12, -3, 11, 56, 9, 35, 7, 51, 3, -1, -7, 20, 2, 7, -3, 17, 26, 3, -6, 20, -10, 25, 13, 3, -57, -4, 9, 6, 1, 6, -1, 18, -4, -3, 11, 0, 27, -65, 3, 1, -2, -1, 7, 0, 1, -8, -3, 29, -50, -7, 5, 19, 0, 14, 12 : 2
11, -1, 13, 56, 3, -11, -5, 60, 11, -3, -16, -9, -7, 7, -2, 18, 20, 9, -11, 41, -14, 32, 8, 6, -52, -4, 2, 5, -4, 9, -9, 28, -3, -3, 5, 0, 15, -65, 5, 0, -5, -3, 6, 2, 0, -17, -6, 28, -53, -23, 8, 8, 0, 16, 6 : 3
-3, -10, -7, 2, 12, -77, 13, -70, 21, 9, 2, 23, -2, -26, 11, 12, -12, 2, 5, 4, -4, 8, -21, -6, 51, 11, 18, 13, -15, 17, 6, 12, -4, -4, -6, -24, -53, 56, 0, 0, -11, 6, -15, 25, 0, -1, 0, -9, 26, 27, 9, -1, -12, -4, -3 : 12
-4, 22, -10, -43, -28, 35, -25, -10, -34, -2, -12, -1, 8, 26, -9, -29, -23, -9, -7, -31, 5, -2, 4, -15, 2, 1, -16, 6, 3, -30, 13, -6, -14, -3, 19, 12, 12, 41, -3, -9, 1, 0, 2, -16, -4, 12, -1, -7, 10, -13, 13, -6, 8, -9, -6 : 1
-12, -6, -8, -59, 11, -44, -60, -48, -21, -1, 15, 34, 5, -28, 7, 1, -23, -2, 7, -29, 17, -4, 48, -16, 90, -12, -12, 2, 12, -20, 4, -16, -14, 7, 23, 0, 28, 8, -9, 24, 9, -34, -36, 19, -8, 17, 4, -19, 37, 10, -4, 8, -11, -5, -7 : 7
-3, 25, -11, -38, -30, 33, -43, 11, -18, 6, -2, -33, 4, 11, -2, -16, -17, 0, -3, -26, -2, 14, 16, -14, 12, -3, -15, 6, -4, -34, 12, -7, -9, -2, 10, 14, 24, 19, 1, 13, 6, 2, -15, 7, -8, -2, -18, -4, 17, -20, 17, -11, 10, -6, -8 : 3
12, -12, 9, 68, 22, 40, 26, 62, -8, 10, 9, 25, 17, 4, -8, 23, 36, 1, 0, 11, -12, 26, 9, -1, -76, -3, 10, 3, 5, -5, 5, 8, 13, -2, 5, 11, 34, -47, 7, 8, 2, -4, 15, -6, 3, 2, -6, 25, -26, -1, -1, 16, 7, 8, 12 : 0
-1, 16, 5, 25, -35, -23, -14, 29, 30, 9, -12, -7, -10, -8, 7, -15, 24, 11, 2, 57, -15, 33, -26, 25, -46, -1, 12, 2, -20, 12, -9, 27, -11, 4, -18, 4, -37, -26, 7, 15, -12, 14, 21, 2, 5, -23, -23, 12, -9, -34, -11, -3, -7, 7, 3 : 8
-9, -4, -8, -45, 1, -53, -36, -33, -11, 8, 12, 6, 11, 3, 7, -5, -16, 2, 7, -14, 12, -12, 31, -14, 56, -9, -9, 3, 3, -26, -3, -7, -27, 3, 7, 2, 32, -18, -1, 29, 9, -34, -22, 31, -12, 9, -2, -3, 37, 6, -1, -6, -3, -5, -7 : 7
-5, 22, 1, 5, -12, -36, 8, -35, 13, -8, -3, 41, -18, -22, 9, -5, 12, 4, 13, 16, -4, 27, -32, 21, -5, 0, 13, 3, -13, 28, -3, 18, -15, 6, -4, -4, -33, 7, -4, 8, -10, 39, 2, 9, 3, -2, -4, -1, 14, 28, -14, 28, -22, 10, -5 : 10

0, -8, -17, 7, -6, 6, 14, -16, 0, -39, 6, -1, 3, -3, 4, -6, -11, 1, -7, -15, 0, -2, -5, 5, 5, 6, 35, 0, -5, -4, -3, 0, 1 : 3
-1, -3, -6, 4, 1, -1, 7, -12, -6, 27, 11, 0, 0, 5, 2, 1, 1, -1, -13, -6, 0, 1, 0, 4, -6, 1, 2, -2, 7, -3, 3, -1, -5 : 4
22, -2, 10, 9, -23, 9, -3, 13, 23, 12, -1, -1, 24, -30, 7, 29, 1, -6, 8, 3, 0, -8, 1, 20, 50, -8, 15, 6, 1, 3, 0, 4, -3 : 7
10, 4, 9, -7, 7, -3, -3, -19, -12, 79, 13, 1, -10, 8, 0, 8, 11, -3, -15, 2, 3, 4, 2, 2, -19, -4, -36, -3, 12, -1, 5, -3, -13 : 10
-29, -4, -5, -2, -7, 9, 21, -3, 18, -90, -23, -3, 6, -23, 9, -1, 0, 3, -22, -9, 0, -4, -13, 5, 13, 8, 41, 1, -23, -4, -3, 4, 27 : 5
-10, -15, -39, 13, 18, 1, 27, 7, -11, -30, -1, -6, -2, 27, -13, -32, -1, 0, 14, -8, -10, 4, -3, -10, -10, 4, 71, -1, 8, -4, 3, -1, 20 : 0
7, 1, -3, 4, 2, 2, -2, -14, 2, -3, -5, 1, -3, 2, 1, -4, 1, -4, 5, 2, -1, 1, 0, -6, 0, -1, -1, 4, 2, 1, -4, -1, -10 : 6
-14, -2, 5, -6, -3, 4, 15, -3, 8, 9, -3, -3, 6, -14, 5, 13, 8, 1, -28, -4, 3, -3, -7, 13, 4, 4, 12, -3, -5, -3, 7, 3, 17 : 7
-1, -1, -2, -1, 1, 1, 8, -16, -3, 5, 5, 0, -4, 1, 4, 2, 2, -1, -14, -6, 2, 1, -2, 3, -8, 2, -2, -1, 0, -3, 2, -2, -2 : 8
-1, 0, 0, -4, 6, 0, 5, -10, -3, 26, 2, -1, -4, 2, 0, 1, 7, -2, -15, 2, 1, 0, -2, 2, -6, -1, -5, -2, 5, -2, 4, 0, 2 : 7
-27, 0, 15, -20, 0, -1, 25, -18, -3, 48, 14, -2, -1, -13, 13, 24, 13, 7, -69, -12, 11, -4, -12, 24, -27, 14, -12, -14, -7, -10, 14, 2, 25 : 9
24, -11, -24, 23, -10, 5, 6, -2, 3, -26, 5, -1, 12, 2, -1, -8, -11, -5, 32, -10, -7, 0, 3, 0, 27, -4, 52, 6, 5, 1, -5, 0, -7 : 1
19, 0, 2, 6, -16, 2, -1, -9, 7, 19, 11, 2, 11, -15, 7, 17, -1, -3, -2, -2, 2, -3, 3, 14, 20, -1, -6, 2, 2, 1, 0, 1, -14 : 9
10, 3, 22, -17, 2, -9, 7, -21, -20, 127, 42, 0, -1, 6, 5, 37, 19, 1, -53, -3, 12, -1, 2, 25, -39, 2, -58, -16, 23, -6, 22, -2, -8 : 12
11, -3, 0, 0, -4, -2, 8, -13, -7, 54, 22, 0, 4, 2, 4, 15, 1, -1, -14, -8, 3, 0, 0, 12, -7, 3, -3, -5, 10, -4, 7, -1, -5 : 10
4, 3, 3, 0, 0, 4, -1, -26, 4, -18, -10, 2, -4, -5, 3, -2, 3, -3, 3, 4, 0, 2, -2, -6, 4, -1, -8, 5, -3, 2, -10, -2, -9 : 12
34, -6, -5, 18, -10, 7, -5, 24, 16, 19, -8, -2, 21, -6, -7, 7, 5, -12, 43, 12, -9, -3, 7, 2, 46, -18, 27, 11, 14, 7, -1, 3, -8 : 3
-1, -10, -21, 8, 14, 2, 22, 17, -4, 22, -1, -6, 5, 18, -12, -11, 7, -2, 7, -1, -8, 1, -2, -1, -5, -2, 46, -3, 12, -3, 7, 1, 21 : 0
2, 3, 8, -2, -16, -1, -2, -45, -3, -13, 18, 5, -5, -17, 17, 13, -7, 1, -29, -17, 10, 0, -2, 11, -8, 10, -27, -2, -10, -4, -4, -3, -15 : 11
-6, 0, -5, 1, -1, 3, 7, -15, 2, -26, -7, -1, 0, -4, 4, -8, 0, -1, -6, -3, 0, 0, -4, -2, 5, 2, 10, 3, -5, -1, -3, 0, 2 : 4
